[-0.46  0.69  3.02 -1.28  1.12  2.79 -0.29 -5.09 -1.94 -3.46  0.79 -0.24
  0.60 -0.74 -1.08 -0.74  1.92]  <109>
[-0.18  0.86  4.40 -6.13  0.94  0.83 -0.96 -5.09 -2.98 -4.59  0.30  0.63
  0.40 -1.44 -2.31 -1.44  2.00]  <83>
[ 0.04  1.78  8.00 -6.67  2.53  1.99 -1.11 -5.09 -3.55 -5.38  1.11  0.40
  0.76 -1.90 -4.50 -1.90  1.54]  <68>
[ 0.22  2.12  2.18 -1.72  2.20  0.82 -1.30 -5.09 -0.94 -2.95  0.61 -0.35
 -1.33 -1.48  0.24 -1.48  2.03]  <48>
len: [ 0.04  1.78  8.00 -6.67  2.53  1.99 -1.11 -5.09 -3.55] -> 9
len: [ 0.04  1.78  8.00 -6.67  2.53  1.99 -1.11 -5.09 -3.55 -5.38  1.11  0.40
  0.76 -1.90 -4.50] -> 15

[ 3.31  3.97 -2.26 -1.86  0.58  3.22  0.35  0.89  7.78  1.04 -1.07  0.90
  0.30  1.63  4.55  1.47]  <56>
[ 3.31  3.97 -2.26 -1.86  0.58  3.22  0.35  0.89  7.78  1.04 -1.07  0.90
  0.30  1.63  4.55 -0.68]  <111>
[ 3.31  3.97 -2.26 -1.86  0.58  3.22  0.35  0.89  7.78  1.04 -1.07  0.90
  0.30  1.63 -0.74  0.54]  <106>
len: [ 3.31  3.97 -2.26 -1.86  0.58  3.22  0.35  0.89  7.78  1.04 -1.07  0.90
  0.30] -> 13
len: [ 3.31  3.97 -2.26 -1.86  0.58  3.22  0.35] -> 7
len: [ 3.31  3.97 -2.26] -> 3
len: [ 3.31  3.97 -2.26 -1.86  0.58  3.22  0.35  0.89  7.78  1.04 -1.07  0.90
  0.30  1.63 -0.74  0.54] -> 16
len: [ 3.31  3.97 -2.26 -1.86  0.58] -> 5
len: [ 3.31  3.97 -2.26 -1.86  0.58  3.22  0.35  0.89  7.78  1.04 -1.07] -> 11

[ 4.42 -3.42 -4.21 -4.05 -3.72 -3.60 -3.17 -1.58  1.14  3.56  4.13  2.67
  0.76  0.17  1.00  1.47 -0.59 -0.43  0.17  2.72  5.43  5.94  4.00 -4.11
  0.41  0.56  0.81 -1.95 -0.63 -0.96 -0.73 -0.57 -0.93 -1.51 -1.76 -1.63
 -1.40 -1.00 -0.50  0.18  0.41 -0.34] : <70>
[-3.61 -3.38 -2.18  0.28  2.97  4.21  3.21  1.26  0.16  0.67  1.44  1.06
 -0.14 -0.24  1.84  4.73  6.10  4.76  2.20  0.55  0.45  0.85  0.54 -0.33
 -0.91 -0.84 -0.60 -0.80 -1.36 -1.75 -1.67 -1.42 -1.10 -0.63 -0.01  0.45
  0.00 -1.41 -3.04 -4.09 -4.12 -3.82] : <36>
[-2.51 -3.78 -4.21 -3.96 -3.65 -3.52 -2.81 -0.72  2.10  4.04  3.82  1.95
  0.40  0.38  1.22  1.36  0.25 -0.44  0.85  3.72  5.93  5.51  3.09  0.94
  0.36  0.73  0.75  0.00 -0.76 -0.88 -0.61 -0.67 -1.13 -1.67 -1.75 -1.52
 -1.24 -0.89 -0.24  0.34  0.26 -0.83] : <20>
[-1.92 -3.42 -4.21 -4.05 -3.72 -3.60 -3.17 -1.58  1.14  3.56  4.13  2.67
  0.76  0.17  1.00  1.47  0.67 -0.43  0.17  2.72  5.43  5.94  4.00  1.54
  0.41  0.56  0.81  0.29 -0.63 -0.96 -0.73 -0.57 -0.93 -1.51 -1.76 -1.63
 -1.40 -1.00 -0.50  0.18  0.41 -0.34] : <89>
[-0.78 -0.60 -0.94 -1.46 -1.77 -1.66 -1.34 -1.09 -0.56  0.15  0.43 -0.23
 -1.71 -3.32 -4.17 -4.07 -3.79 -3.60 -3.24 -1.77  0.81  3.44  4.20  2.85
  0.91  0.15  0.86  1.48  0.83 -0.32 -0.01  2.40  5.22  6.03  4.29  1.75
  0.42  0.51  0.80  0.37 -0.52 -0.94] : <144>
[-0.04 -0.79 -0.90 -0.68 -0.67 -1.13 -1.62 -1.76 -1.56 -1.27 -0.87 -0.28
  0.34  0.24 -0.84 -2.49 -3.84 -4.17 -3.95 -3.66 -3.53 -2.76 -0.73  2.07
  4.04  3.80  1.96  0.37  0.34  1.24  1.33  0.29 -0.46  0.86  3.71  5.90
  5.47  3.13  0.97  0.37  0.71  0.74] : <15>
len: [-0.04 -0.79 -0.90 -0.68 -0.67 -1.13 -1.62 -1.76 -1.56 -1.27 -0.87 -0.28
  0.34  0.24 -0.84 -2.49 -3.84 -4.17 -3.95 -3.66 -3.53 -2.76 -0.73  2.07
  4.04  3.80  1.96  0.37  0.34  1.24  1.33  0.29 -0.46  0.86  3.71  5.90
  5.47  3.13  0.97  0.37  0.71  0.74] -> 42
len: [ 4.42 -3.42 -4.21 -4.05 -3.72 -3.60 -3.17 -1.58  1.14  3.56  4.13  2.67
  0.76  0.17  1.00  1.47 -0.59] -> 17
len: [-0.78 -0.60 -0.94 -1.46 -1.77 -1.66 -1.34 -1.09 -0.56  0.15  0.43 -0.23
 -1.71 -3.32 -4.17 -4.07 -3.79 -3.60 -3.24 -1.77  0.81  3.44  4.20  2.85
  0.91  0.15  0.86  1.48  0.83 -0.32 -0.01  2.40  5.22] -> 33
len: [-1.92 -3.42 -4.21] -> 3
len: [ 4.42 -3.42 -4.21 -4.05 -3.72 -3.60 -3.17 -1.58  1.14  3.56  4.13] -> 11
len: [-3.61 -3.38 -2.18  0.28  2.97  4.21  3.21  1.26  0.16  0.67  1.44  1.06
 -0.14 -0.24  1.84  4.73  6.10  4.76  2.20  0.55  0.45  0.85  0.54 -0.33
 -0.91 -0.84 -0.60 -0.80 -1.36 -1.75 -1.67 -1.42 -1.10 -0.63 -0.01  0.45
  0.00 -1.41 -3.04 -4.09 -4.12 -3.82] -> 42
len: [-2.51 -3.78 -4.21 -3.96 -3.65] -> 5

[-0.79  0.24  3.33 -0.14  3.12  2.71  0.99 -0.59  4.31 -4.38 -0.20 -1.12
 -1.56  2.60 -0.56 -2.00  0.70 -2.80 -1.91 -0.33 -3.28  1.70  1.00 -2.33
  3.10  5.85 -2.16  1.00 -0.05  2.17  5.19  0.21 -1.24 -0.13  0.98 -2.95] -> <80>
[-1.04 -1.94  0.72 -1.30 -0.90  0.27 -5.19  0.61 -0.49 -0.58 -0.01 -0.41
 -2.66  0.90 -0.64  1.49 -0.59  2.56  4.91  3.10  3.29  3.45  1.51  5.81
 -1.17 -1.66  1.99  2.53  0.37 -3.21 -3.95 -1.13  0.78  1.55 -1.33 -0.11] -> <61>
[-0.79 -0.28  3.33 -0.14  3.12  2.71  0.99 -0.59  4.31 -4.38 -0.20 -1.12
 -1.56  2.60 -0.56 -2.00  0.70 -2.80 -1.14 -2.01  1.31 -2.61 -1.14 -6.28
  2.32 -0.16 -1.51 -2.88 -0.01 -0.70 -0.69  0.72 -0.07  3.00 -1.68 -1.56] -> <129>
[-0.79  0.24  3.33 -0.14  3.12  2.71  0.99 -0.59  4.31 -4.38 -0.20 -1.12
 -1.56  2.60 -0.56 -2.00  0.70 -2.80 -1.14 -2.01  1.31 -2.61 -1.14 -6.28
 -1.30 -0.16 -1.51 -2.88 -1.03 -0.70 -0.69  0.72 -0.07  3.00 -1.68 -1.56] -> <148>
[ 0.59  1.69  0.36 -0.72  3.05  1.65 -0.79  1.21 -0.78  0.06  0.01  0.28
  2.98 -3.71  1.55  0.44  1.15 -3.02 -0.69 -2.27 -2.64  0.76 -0.63 -4.36
  4.57  4.70 -1.45  1.98 -0.65  2.89  4.27 -0.88 -0.56  1.55 -0.04 -3.81] -> <3>
[ 1.31 -0.61 -1.31 -3.90 -0.84 -1.56  4.11  0.18 -4.48  2.73 -0.79  2.44
 -1.19  0.39  0.54 -0.53  0.19  3.43 -0.07 -1.00 -3.90 -2.33  1.40  1.83
 -3.54  0.01 -0.31  1.78  0.38  1.00  5.31  2.11 -2.75 -3.77 -0.07 -0.80] -> <121>
len: [ 1.31 -0.61 -1.31 -3.90 -0.84 -1.56  4.11  0.18 -4.48  2.73 -0.79  2.44
 -1.19  0.39  0.54 -0.53  0.19  3.43 -0.07 -1.00 -3.90 -2.33  1.40  1.83
 -3.54  0.01 -0.31  1.78  0.38  1.00  5.31  2.11 -2.75 -3.77] -> 34
len: [-0.79  0.24  3.33 -0.14  3.12  2.71  0.99 -0.59  4.31 -4.38 -0.20 -1.12
 -1.56  2.60 -0.56 -2.00  0.70 -2.80 -1.91 -0.33 -3.28  1.70  1.00 -2.33
  3.10  5.85 -2.16  1.00 -0.05  2.17  5.19  0.21 -1.24 -0.13  0.98] -> 35
len: [-0.79  0.24  3.33 -0.14  3.12  2.71  0.99 -0.59  4.31 -4.38 -0.20 -1.12
 -1.56  2.60 -0.56 -2.00  0.70 -2.80 -1.91 -0.33 -3.28  1.70  1.00 -2.33
  3.10  5.85 -2.16  1.00 -0.05  2.17  5.19  0.21 -1.24 -0.13  0.98 -2.95] -> 36
len: [-0.79 -0.28  3.33 -0.14  3.12  2.71  0.99 -0.59  4.31 -4.38 -0.20 -1.12
 -1.56  2.60 -0.56 -2.00  0.70 -2.80 -1.14 -2.01  1.31 -2.61 -1.14] -> 23

[-7.17 -4.49  7.28  1.27  2.41]  <44>
[-7.17 -4.49  7.28  0.63  1.03]  <81>
[-7.17 -3.08  7.28  0.63  1.03]  <8>
len: [-7.17 -3.08  7.28] -> 3
len: [-7.17 -4.49  7.28  0.63] -> 4
len: [-7.17 -3.08] -> 2

[-4.07  5.86 -5.42  2.10  6.17  4.02 -4.14 -0.60 -3.76  1.27 -1.85]  <28>
[ 0.27 -0.59 -2.77  0.26  0.05  0.45 -0.33  0.48  2.73 -2.81  1.96]  <100>
[-0.83 -0.37  0.82 -0.25  0.53  0.87 -0.09  0.24  0.65 -0.01 -1.70]  <23>
[ 1.05 -4.28  5.63  0.87 -4.47 -2.52  4.77  3.61 -0.71  1.12 -0.19]  <65>
[-2.71  3.66 -0.16  1.20  1.43  5.16 -1.21 -2.50 -0.97  1.45  1.22]  <90>
len: [-0.83 -0.37  0.82 -0.25  0.53  0.87 -0.09  0.24  0.65 -0.01 -1.70] -> 11
len: [-2.71  3.66 -0.16  1.20  1.43  5.16 -1.21 -2.50 -0.97  1.45  1.22] -> 11

